cols: N C K X B
[114 171  84 136  82] = z285
[163 126 149 162 145] = z541
[111 169  83 135  82] = z719
[111 169  82 134  81] = z801
[171 127 151 175 147] = z120
[161 129 147 168 144] = z302
[121 108 135 100 135] = z886
find: [171 127 150 175 148]  z120
down: [168 100]  X
down: [134 175 168 100]  X

cols: R S P Y J T H W
[133 141 133 142 152 133 130 173] : z320
[136 139 131 148 136 131 131 129] : z717
[139 145 130 130 158 134 130 144] : z801
[130 142 130 148 145 131 131 139] : z719
[133 141 131 139 130 131 139 142] : z838
[133 141 130 152 136 131 133 136] : z690
[133 141 131 139 130 131 139 158] : z120
find: [136 139 131 148 136 131 131 129]  z717
find: [133 142 129 138 127 129 138 139]  z838
loc: [173]  z320, 7
loc: [134]  z801, 5
down: [139 145 142 141 141 141]  S

cols: D E G A M F L
[134 116 111 111 116 129 116] : z541
[149 148 150 150 176 111 176] : z717
[121 121 120 120 149 148 101] : z719
[148 147 149 149 173 112 173] : z886
[114 139 146 146 119 149 119] : z274
[129 118 114 135 111 135 111] : z838
loc: [134]  z541, 0
find: [148 147 149 149 173 112 173]  z886
find: [149 148 151 150 176 111 176]  z717
find: [114 139 146 146 119 149 119]  z274
find: [149 148 149 148 174 113 172]  z886

cols: V Q Z U
[145 150 108 146]  z838
[112 148 116 140]  z302
[100 173 114 139]  z719
[114 136 132 147]  z886
[113 150 108 126]  z801
find: [111 146 105 125]  z801
loc: [146]  z838, 3
find: [113 151 117 143]  z302
loc: [113]  z801, 0

cols: Zuf pudu Pifu lomi vaka degab Gisen vil
[ 81  72 160  72  73  77 150 158] = z541
[ 90 100 171 104 115  99 102  92] = z690
[ 91  82 129 182  78  86 160 127] = z801
loc: [92]  z690, 7
down: [77 99]  degab
find: [ 81  72 160  71  73  76 150 157]  z541
loc: [91]  z801, 0
find: [ 90 101 170 103 115  99 101  90]  z690
find: [ 90  82 128 183  80  87 158 128]  z801

cols: Kikid gos levur vivob sile
[129 107 140 113 141] = z120
[114 122 123  86 125] = z274
[155 122 148 147 147] = z285
[127 109 137 111 138] = z302
[121 171  99 138  95] = z838
[130 105 141 114 143] = z717
[ 94 161  97 135  96] = z719
[116 161  95 134  93] = z541
[152 133 138 166 135] = z801
loc: [133]  z801, 1
down: [147 138  95 143  96]  sile
find: [156 123 148 147 147]  z285
find: [152 133 138 167 135]  z801
down: [141 125 147 138  95]  sile
find: [116 161  95 134  92]  z541

cols: modiv legu pevov Lef givi turaf
[143  94 105  76  93 146] -> z886
[112  85  89  87 153 151] -> z302
[112  99  89 141 173 151] -> z120
[172 153 148 139 155 138] -> z690
[172 156 155 170  86  99] -> z285
[143 156 131 164 158 154] -> z320
[116 109  82  88 101 100] -> z717
find: [142  91 106  77  93 145]  z886
find: [112  85  89  87 153 151]  z302
down: [153 173 155  86 158 101]  givi
loc: [93]  z886, 4
loc: [87]  z302, 3
find: [143 155 131 164 158 153]  z320

cols: gige fiz paz Mog Sem gani Pip
[147 146 110 142  97 143 108]  z274
[135 131 106 139 169 139 103]  z690
[148 145 130 143 103 144 130]  z838
[144 111 135 143 122 145 137]  z719
[120 122 109 118 121 117 108]  z717
find: [148 144 109 142  97 142 109]  z274
loc: [110]  z274, 2

cols: Nufa Ledob Muliv Zud mek bos sabas
[ 79 144 155 132 132 125 126] = z717
[134 153 116 126 119 119 120] = z719
[139 154 121 117 142 117 121] = z274
[106 117 128 145 138 143 143] = z285
find: [139 155 120 118 141 116 121]  z274
down: [116 121]  Muliv
loc: [134]  z719, 0
find: [133 153 118 127 121 121 121]  z719

cols: Geba gedu nopem dozu Temum Vesa
[171 171 165 157 167 178]  z801
[ 86  95 118  80 100  93]  z541
[ 88 100 121 121  83 168]  z838
[ 98 123 106 132 111  92]  z719
[ 89 101 167 117  81 122]  z285
[ 88 100 166 170  83 117]  z320
[ 86 122 118 133 100  93]  z120
down: [121 132 117]  dozu
loc: [80]  z541, 3
loc: [157]  z801, 3
down: [100 123]  gedu
find: [ 86 122 118 133 100  93]  z120
find: [ 88 100 121 121  83 168]  z838
loc: [81]  z285, 4

cols: kivim fuv ludit somev
[169 122 126 126]  z541
[169 135 126 126]  z302
[154 135 136 137]  z690
down: [126 136]  ludit
down: [126 137]  somev

cols: fovor Gev Sinu leren
[168 132 113 127] -> z541
[144 112 166 122] -> z690
[137  93 158 113] -> z801
[125  96 126 161] -> z120
[ 94  90 110  95] -> z274
[ 99 165 169 158] -> z886
[111 107 161  97] -> z285
find: [ 94  90 110  95]  z274
down: [132 112  93  96]  Gev
find: [138  93 158 113]  z801
find: [ 98 164 169 157]  z886
down: [93 96]  Gev

cols: tiv tetu fugov Luko padi
[ 96 131 176 107 100] = z717
[ 96 149 176 107 100] = z274
[ 96 116 176 117 111] = z886
find: [ 96 132 175 109 101]  z717
loc: [117]  z886, 3
find: [ 96 149 176 107 100]  z274
find: [ 96 131 176 107 100]  z717
find: [ 96 116 176 117 111]  z886

cols: vun zepum kivu boze Mor gobod Medor Nazez
[116 145 168 132 114 119  84  85] = z719
[138 161 139 145 133 134  90 185] = z690
[116 145 168 132 114 119 105  98] = z285
loc: [185]  z690, 7
down: [161 145]  zepum
down: [132 145]  boze
find: [118 147 171 131 113 119 104  97]  z285
down: [168 139]  kivu

cols: besi rel zosu Vulib
[134 139 132 112] = z801
[126 150 113 132] = z120
[136 110 122 135] = z285
[173  98 119 147] = z541
loc: [113]  z120, 2
find: [126 147 111 131]  z120

cols: vasol luses Fikit punob gude
[129 132 124 126 134]  z320
[100 140 150  99 156]  z719
[141 156  88 159 143]  z886
[139 155  86 154 147]  z801
[ 93 148 139 106 159]  z302
[143 155  82 160 142]  z541
[137 136 121 135 116]  z838
[ 93 154 139 106 159]  z690
[106  89 179  81 116]  z274
[101 148 127 111 167]  z717
find: [ 93 149 138 107 159]  z302
loc: [81]  z274, 3
down: [154 106 160 135 106  81 111]  punob
find: [ 92 154 139 106 159]  z690
find: [138 136 120 135 116]  z838

cols: Zunib tivig luvo tunu rapud kino Forez Gofif
[113 146 139 160 157 103  98 131] = z302
[131  96 115 129 135  92 140 137] = z801
[131  96 115 129 135  92 164 137] = z886
[116 112 113  99 133 129 140 144] = z320
[128  83  95  71  72 134 149 105] = z285
find: [132  95 115 129 136  91 139 137]  z801
down: [103  92  92]  kino
find: [112 147 140 161 156 104  98 131]  z302
find: [127  83  96  70  72 133 149 105]  z285

cols: ridis pulo det fepud pufu dof
[115 147 106  94 141 141]  z320
[130  97 133 147 106 102]  z120
[128  95 135 150 102 102]  z274
[118 150 103  91 149 141]  z886
[129  98 134 148 106 105]  z719
[134 144 116  83 147 102]  z717
[134 126 119 112 138 107]  z285
find: [130  97 133 147 106 102]  z120
down: [103 134 116 119]  det
down: [141 105]  dof
down: [ 97  95 150  98 144 126]  pulo
find: [129  95 135 149 103 102]  z274
loc: [133]  z120, 2

cols: vune Beluf dofel Lileb
[126 130 170 132] : z302
[129 132 132 131] : z274
[126 130 131 129] : z690
down: [170 132]  dofel
find: [126 130 131 129]  z690

cols: gopor robas puzu vize redal
[168 109 157 157 139] -> z690
[172 101 157 158 133] -> z274
[168 109 157 157 133] -> z320
[169 115 157 156 142] -> z717
find: [172 101 157 158 133]  z274
down: [139 133]  redal
find: [169 116 157 158 142]  z717

cols: muz buzam nugu Gumo fese medof volu vazod mosa sopak
[127 127 100 127 126 128 157 128 133 155]  z302
[127 104 100 127 154 128 157 128 133 155]  z541
[126 127 127 126 127  92 127 181 132 123]  z886
[126 154 127 126 127  92 127 127 128 128]  z274
loc: [123]  z886, 9
loc: [104]  z541, 1
find: [126 127 127 126 127  92 127 181 132 123]  z886
find: [127 104 100 127 154 128 157 128 133 155]  z541
find: [127 127 102 127 127 126 158 128 133 154]  z302
down: [128 181]  vazod

cols: saf bim lafe basop Revi meb
[134 120 127 148  84 109] = z285
[122 119 124 123 136 124] = z541
[137 122 149 145 122 121] = z838
[131  97 168 143  83 124] = z274
[123 120 125 124 136 115] = z120
[140 125 145 149 102 127] = z690
[135 118 125 153  83 100] = z719
[138 123 149 145 114 126] = z717
[150 130 147 167 110 107] = z302
[128  94 159 141 103 106] = z886
loc: [118]  z719, 1
find: [137 124 152 145 115 125]  z717
loc: [100]  z719, 5
down: [136 102  83 114 110 103]  Revi
down: [100 126]  meb

cols: boma tob Pegeb Kat limu
[146  95 142 114 133]  z320
[137 122 140 127 123]  z801
[147 121 129 130 136]  z541
[145 103 131 117 139]  z690
[137 119 132 109 105]  z719
[137 133 116 149 140]  z302
[104 149 115 132 110]  z285
[110 115 132 106 111]  z120
[ 88 148 122 134 109]  z886
[102 150  89 124 120]  z838
find: [137 132 118 150 138]  z302
down: [146 137 147 145 137 137 104 110]  boma
find: [136 122 142 126 125]  z801
find: [ 89 148 122 133 110]  z886
down: [149 132 106 134]  Kat

cols: siv voved pavit lave Panu
[ 99 135 110 124 118]  z838
[109  75 143 123 136]  z801
[121 110 125 124 126]  z886
[121 110 130 124 144]  z120
[121 127 140 145 103]  z690
loc: [125]  z886, 2
loc: [140]  z690, 2
find: [122 109 123 125 126]  z886
loc: [145]  z690, 3
loc: [136]  z801, 4

cols: gab dituf Muze zami pag nuv simi tamar sok
[137 116 164 124 124 150 162 149 121]  z285
[121 129 127 161 159 126 118 103 144]  z719
[135 102 153 150 148 123 137 102 131]  z541
[126 129 139 129 134 176 158 136 123]  z838
loc: [161]  z719, 3
find: [135 102 153 150 148 124 136 102 132]  z541

cols: zon nuga Dom gusil suso zup Loko gagu
[146  89 134 140 153 153 142 134] : z320
[129 106 136 169 126 165 122 168] : z717
[152 127 142 145 134 122 150 107] : z719
[106  98 133 105 115 135 156  96] : z541
down: [134 115]  suso
find: [129 107 136 168 126 165 121 169]  z717
find: [145  89 134 140 152 154 142 134]  z320

cols: giv vapu kezib temad bemu navet bol lubo voref
[146 135  92 121 171 143 155  96  94] -> z717
[121 121  89 119 143 136 105 167 128] -> z801
[ 97 122 106 133 171 131 171 142 103] -> z320
[139 143 131 130 159 149 168  73 117] -> z690
[133 136 114 132 163 136 170  80 100] -> z302
[ 97 122 106 133 171 131 171 142 150] -> z541
[138 133  85 111 164 166 122 163 128] -> z719
[121 146 135 126 146 171 152 118 152] -> z285
find: [138 132  85 111 165 167 122 164 127]  z719
down: [128 103 117 100 150]  voref

cols: vudav vuv dula lada vabab Biv Zeso tagun
[131 142 134 122 124 152 156 157]  z717
[131 142 134 122 124 152 160 159]  z690
[115  75 123 153 140 123 123 127]  z274
loc: [153]  z274, 3
find: [131 142 134 122 124 152 156 157]  z717

cols: Vumez pez timi kuf
[164 128 164 104] -> z274
[142 152  82 163] -> z838
[163  94 154  82] -> z320
loc: [104]  z274, 3
loc: [94]  z320, 1
loc: [128]  z274, 1
loc: [142]  z838, 0
loc: [152]  z838, 1
find: [143 152  82 165]  z838
find: [162  95 155  83]  z320

cols: pode zogas rof birib finam Bipit
[ 95 121 123 129 152 123] -> z285
[132 128 123 153 131 133] -> z320
[129 127 123 121 134 140] -> z274
[144 146 128 129 139 118] -> z886
[ 96 137 123 131 171 126] -> z690
[109 103 133 127 112 123] -> z801
[101 127 131 124 146 124] -> z838
[140 125 137 133 122 128] -> z541
down: [128 127 146 137]  zogas
loc: [152]  z285, 4
loc: [103]  z801, 1
loc: [171]  z690, 4
find: [ 96 137 123 130 171 126]  z690
down: [134 139]  finam
find: [109 103 133 127 111 123]  z801

cols: Poma koz pumog Fep Neb
[179 171 181  86 120] -> z120
[165 181 150 165 164] -> z302
[171 159 174 126 132] -> z690
[135  96 136  77  88] -> z320
[115 169  93 155  99] -> z717
[134 161 143 132 181] -> z838
[ 74 164 125 114 109] -> z801
down: [181 150 174]  pumog
find: [ 74 164 125 114 109]  z801
loc: [96]  z320, 1
loc: [77]  z320, 3
find: [170 159 173 127 131]  z690

cols: peg mifaf daved rogen Mupa gitif gulas
[136 134 131 137 137 129 133]  z838
[100 155 103 121 131 136 172]  z801
[165 109 164 152 115 155 104]  z886
[148 125 139 126 161  98 120]  z719
[ 92 162  92 113 144 122 174]  z302
[ 87 166  95 142  93 183 177]  z285
[ 92 162  92 113 164  95 175]  z120
[100 155 103 121 121 136 166]  z541
[159 112 160 146 116 154 110]  z717
loc: [159]  z717, 0
loc: [126]  z719, 3
find: [ 91 162  92 112 164  94 176]  z120
loc: [120]  z719, 6
find: [ 93 164  92 111 145 124 173]  z302
find: [ 88 166  96 143  94 184 178]  z285

cols: nota Mubok Pufe dumu Mikur govod lebol ruf
[125 122 105 175 136 105 110 123] : z838
[129 126 102 161 115 124 160 139] : z719
[ 94 108 124  89 116 126 139 136] : z120
[102 109 118 124 100 125 150 133] : z541
[123 121 108 119 160 126 137 158] : z690
[126 111 177 116 112 160 114 121] : z274
down: [160 139]  lebol
loc: [111]  z274, 1
find: [ 95 107 124  89 115 127 139 136]  z120

cols: vunu mir lub nep mivon besiz Gose
[171 162 166 113 156 100 142] : z717
[171 100 166 113 156 100 142] : z719
[168 162 151 138 138 172 117] : z838
down: [166 166]  lub
find: [170 162 153 141 137 173 115]  z838

cols: Romu Tun Mufad maba nik Tir kovi dovug
[ 98 107  95 146 168  88 171 162] -> z717
[ 98 140  96 141 152  89 154 147] -> z801
[110 171 111 177 151 108 154 149] -> z719
[151 108 153 107 111 161 109 115] -> z302
[115 149 113 150 137 105 137 134] -> z274
find: [ 98 141  98 142 152  88 155 148]  z801
loc: [96]  z801, 2
down: [141 177 107]  maba
down: [107 140 171]  Tun
loc: [150]  z274, 3
down: [107 140 171 108]  Tun
find: [ 99 108  95 146 168  89 171 161]  z717

cols: gegil ruvel Pap lapem lofu
[111 167 158 133 106]  z719
[111 167 158 112  84]  z302
[111 167 158 118 146]  z801
[123 112 114 120 146]  z320
[113 155 155 114  98]  z838
[122 113 115 119 145]  z886
[123 110 113 120 148]  z690
find: [112 167 158 134 105]  z719
loc: [84]  z302, 4

cols: luz kamiv Kule Mepef
[122 105 109 118] -> z274
[105 111 117  95] -> z320
[104 111 117  94] -> z541
[124  98 110 119] -> z838
[133 158 148 179] -> z717
[133 163 149 137] -> z719
[133 159 149 136] -> z120
[133 158 148 136] -> z302
[121 106 110 117] -> z801
[133 156 148 136] -> z886
loc: [109]  z274, 2
down: [119 179]  Mepef
find: [124  99 111 119]  z838
find: [133 159 149 136]  z120
down: [124 133 133 133]  luz

cols: zat bek Tadad Pudi nobil lema duv suban naki
[141 104 148 112 114 125 138 139 113] -> z541
[132 120 138 125 113 137 126 110 116] -> z719
[149 128 139 129 136 103 119 107 121] -> z838
[151 103 136 104 130 140 136 118 117] -> z274
[172 118 134 115 114 139 136 127 123] -> z302
[133 136 127 104 123 130 127 128 119] -> z285
[122 113 114 118 135 127 119 138 137] -> z320
[152 106 135 116 127 136 143 131 115] -> z886
[126 126 131 126 130 125 129 130 126] -> z690
[142 141 156 121 127 128 143 114 136] -> z717
[150 108 151 114 101 129 126 132 118] -> z801
loc: [152]  z886, 0
loc: [112]  z541, 3
find: [151 103 136 104 129 140 135 117 117]  z274
down: [128 138 131 130]  suban
find: [125 126 131 125 129 125 129 130 126]  z690

cols: muzit Ref timib lepi vedes komus gil kitov pobu viden
[106 149  90 106  95 120 122 131 164 107] : z285
[137  98 161 152 146 130 131 117  94 148] : z801
[ 84 137 147 134 147 121 100 169 126  99] : z302
[123  91 120 167  95 109 140 146 134 137] : z719
[134 141 123 117 137 133 125 136 132 121] : z690
[124 150 124 141 164 126 112 100 104 114] : z717
[162 141 124 125 166 136 124 148 112 125] : z886
[112 124 141 126 116 140 139 130 149 125] : z274
[155 118 102 107 130 103 117 146  91 136] : z838
down: [120 130 121 109]  komus
down: [ 98 137  91 141 150 141 124 118]  Ref
down: [169 146 136]  kitov
find: [155 117 102 107 130 104 116 147  91 137]  z838
down: [152 134]  lepi

cols: gebun lek nuse kud guta
[154 128 103 120 112]  z886
[ 85 122 173  98 161]  z274
[110 137 174 144 165]  z719
[ 79 137  97 144 165]  z120
[ 79 137  97 118 109]  z690
[162 133  97 120 103]  z717
down: [161 165 165 109 103]  guta
loc: [109]  z690, 4
loc: [161]  z274, 4
down: [154  85 110  79]  gebun
loc: [110]  z719, 0

cols: fas sasok Ran kamu
[134 108 109 138]  z120
[141 156 133 143]  z690
[ 95 165 153  74]  z274
[155 136 139 157]  z717
[134 108 102 121]  z541
[122 124 124 121]  z886
loc: [155]  z717, 0
down: [133 153]  Ran

cols: mumot Refa Faf Lep vuk Beka rapo
[114 122  83  96 125 163 126] = z320
[114 122  83  96 125 165 118] = z886
[114 122  83  96 125 165 121] = z801
loc: [126]  z320, 6
find: [115 121  85  94 125 162 126]  z320
find: [114 122  83  96 125 165 121]  z801
find: [114 122  83  96 125 163 126]  z320
down: [126 118]  rapo

cols: met Ruluz sel zov zufa Nuka
[131 130  93 128 151 131] : z886
[131 130 103 128 163 128] : z690
[131 130 114 128 169 125] : z838
[130 130 100 128 123 132] : z120
[131 130  99 128 160 129] : z717
[130 131 101 128 121 132] : z274
loc: [129]  z717, 5
loc: [121]  z274, 4
find: [131 130 114 128 169 125]  z838

cols: Sanu vuvem muf nit tef
[137 124 118 132 136] -> z838
[126 147 118 136 104] -> z717
[121 135 114 122 142] -> z690
[126 147 118 120  93] -> z801
[117 120  76 148 165] -> z719
[122  95  99 133 149] -> z541
[133 119 115 115 139] -> z120
[134 143 115 114  84] -> z274
[148 136  86 134 133] -> z302
[136 128  80 148 117] -> z886
[168 112  80 151 151] -> z320
[126 147 118 158  93] -> z285
find: [137 127  80 148 117]  z886
down: [122 133 134 148 136]  Sanu

cols: Sumim banu Kibol vota zogil
[121 121 128 178 145]  z274
[131 142 136 131 128]  z320
[130 134 132 142 128]  z719
[128 127 127 128 129]  z302
[155 141 129 126 128]  z838
[123 136 130 128 128]  z717
[131 128 127 137 138]  z120
down: [121 142 134 127]  banu
loc: [155]  z838, 0
find: [128 127 127 128 129]  z302
down: [126 128]  vota
find: [123 136 130 128 128]  z717

cols: tipo Futi kovul nog kopa buf
[178 167  94 172 163 154] -> z690
[167 137 127 138 136 107] -> z717
[143 125 143 125 126 105] -> z838
[108 131 139 131 130 147] -> z120
[128 159 106 163 156 183] -> z274
[156 147 118 149 145 135] -> z886
down: [107 105 147 183]  buf
find: [167 136 127 138 136 107]  z717
find: [144 124 142 125 127 104]  z838
find: [129 159 106 162 155 183]  z274
loc: [108]  z120, 0
down: [178 167 143 108 128]  tipo

cols: Tefe Rapu Nerus Memam ziba
[142 147 130 123 111]  z719
[124 165 135 151 103]  z717
[145 148 110 165  82]  z838
find: [146 146 110 164  82]  z838
find: [143 148 130 124 112]  z719

